Here is a tiny trained network, its code and every weight. The questions are about switching its units off for an input and a class, where a switched-off unit gives its printed mean instead of its output.

import numpy as np


def w(rows, s, z=0):
    codes = np.array(rows[::2]) - 128.0
    scale = np.full(codes.shape[1], s)
    scale[-1] = z or s
    return codes * scale


def norm(h):
    return h / np.sqrt((h * h).mean(-1, keepdims=True) + 1e-5)


def f(y):
    return np.maximum(y, 0)


def log_softmax(a):
    a = a - a.max(-1, keepdims=True)
    return a - np.log(np.exp(a).sum(-1, keepdims=True))


def net(x, mask):
    res = np.array(x, float).reshape(1, 6) / 4 @ E
    u = 0
    for l in range(2):
        y = f(norm(res) @ A[l][:, :-1].T + A[l][:, -1])
        res = res + np.where(mask[u : u + 3], y, B[l][:, -1]) @ B[l][:, :-1]
        u += 3
    return log_softmax(norm(res)[-1] @ U[:, :-1].T + U[:, -1])


A, B = {}, {}
E = w([
[202,182,204,177],'x0',
[130,121,128,127],'x1',
[123,132,128,134],'x2',
[140,112,137,112],'x3',
[60,255,171,60],'x4',
[75,92,242,172],'x5',
],0.0089)
A[0] = w([
[6,75,244,146,3],'0.n0',
[54,55,220,236,162],'0.n1',
[79,144,145,83,26],'0.n2',
],0.013,0.0043)
B[0] = w([
[43,108,194,247,216],'0.n0',
[211,48,139,14,255],'0.n1',
[88,156,52,140,156],'0.n2',
],0.015,0.0089)
A[1] = w([
[213,230,238,124,139],'1.n0',
[242,165,180,175,59],'1.n1',
[143,151,253,111,4],'1.n2',
],0.023,0.0036)
B[1] = w([
[147,35,225,39,248],'1.n0',
[118,206,52,251,225],'1.n1',
[102,205,19,123,223],'1.n2',
],0.022,0.011)
U = w([
[192,83,33,159,172],'0',
[155,55,178,102,253],'1',
[85,206,95,61,172],'2',
[37,165,144,200,53],'3',
[189,186,72,250,14],'4',
],0.02,0.0043)

Each question gives the input, the list of numbers given to net, and the class t.
The units are the neurons (one row each of A and B). Each row of codes is followed by its name. A weight is (code - 128) times the scale printed after its matrix; where a second scale follows, it is the last column's (A, B and U).
mask holds one flag per neuron, layer by layer. A switched-off neuron (its flag False) gives its mean, the last column of its row in B, instead of its output. The means were averaged over made-up inputs and are rounded, as every weight is.
A unit's drop is (log p(t) with every unit on - log p(t) with that unit switched off) / (log p(t) with every unit on - log p(t) with every unit switched off).
The circuit of an input: a set's keep is (log p(t) with only the set's units on - log p(t) with every unit switched off) / (log p(t) with every unit on - log p(t) with every unit switched off). Starting from all 6 units, units are removed one at a time, each time the one whose removal leaves the highest keep (on an exact tie, the one counted first), for as long as the keep stays at least 0.8.
circuit, biggest first: the units of the circuit, biggest drop first
unit that matters most: the unit with the biggest drop
k most important neurons: the k neurons with the biggest drops, biggest first
top k neurons in layer l: the k neurons of layer l with the biggest drops, biggest first
input [2,6,7,-5,2,-6], class 1: circuit, biggest first : 1.n2
input [6,2,8,2,1,6], class 2: 3 most important neurons : 1.n2, 0.n1, 1.n0
input [7,2,0,-5,3,2], class 2: circuit, biggest first : 1.n2, 1.n0, 1.n1
input [2,8,-1,-5,-7,8], class 0: 2 most important neurons : 1.n0, 0.n1
input [6,3,-1,-7,-8,7], class 0: circuit, biggest first : 0.n1, 1.n0, 1.n1
input [8,5,-5,-7,1,-6], class 1: top 2 neurons in layer 1 : 1.n0, 1.n2
input [8,7,3,8,4,4], class 2: circuit, biggest first : 1.n2, 1.n0, 1.n1
input [-4,0,1,7,1,6], class 3: top 2 neurons in layer 1 : 1.n0, 1.n2
input [6,7,-3,-6,-6,6], class 0: circuit, biggest first : 0.n1, 1.n1, 1.n0
input [2,7,1,-3,-6,7], class 0: top 2 neurons in layer 1 : 1.n0, 1.n2
input [8,4,0,5,-5,7], class 0: 2 most important neurons : 0.n1, 1.n2
input [-2,-3,4,4,-6,1], class 1: 2 most important neurons : 1.n1, 1.n2
input [-1,-2,-1,-1,2,2], class 3: 4 most important neurons : 0.n0, 1.n0, 1.n1, 0.n2
input [7,-7,6,6,8,8], class 2: circuit, biggest first : 1.n2
input [7,8,0,5,-3,6], class 0: 4 most important neurons : 0.n1, 1.n2, 1.n1, 1.n0
input [-8,-3,-4,-3,2,2], class 3: 3 most important neurons : 1.n0, 0.n1, 1.n2
input [3,1,-3,-1,3,-8], class 1: 2 most important neurons : 1.n0, 1.n2
input [1,-8,8,-7,1,4], class 2: 2 most important neurons : 1.n2, 0.n1
input [6,0,2,-2,0,5], class 0: circuit, biggest first : 1.n2, 0.n1
input [6,-8,-4,1,2,-7], class 1: unit that matters most : 1.n0
input [5,-7,2,5,-1,-3], class 4: 2 most important neurons : 1.n1, 0.n1
input [-6,2,0,-3,-8,5], class 1: top 2 neurons in layer 1 : 1.n1, 1.n2
input [-8,-3,8,-3,-4,3], class 1: 2 most important neurons : 1.n1, 1.n2
input [1,4,-2,-6,-7,-6], class 4: 3 most important neurons : 1.n0, 0.n1, 0.n2
input [5,-1,-4,-5,-2,-2], class 4: 2 most important neurons : 1.n1, 0.n1
input [4,2,-5,-1,-7,8], class 0: top 2 neurons in layer 0 : 0.n1, 0.n0
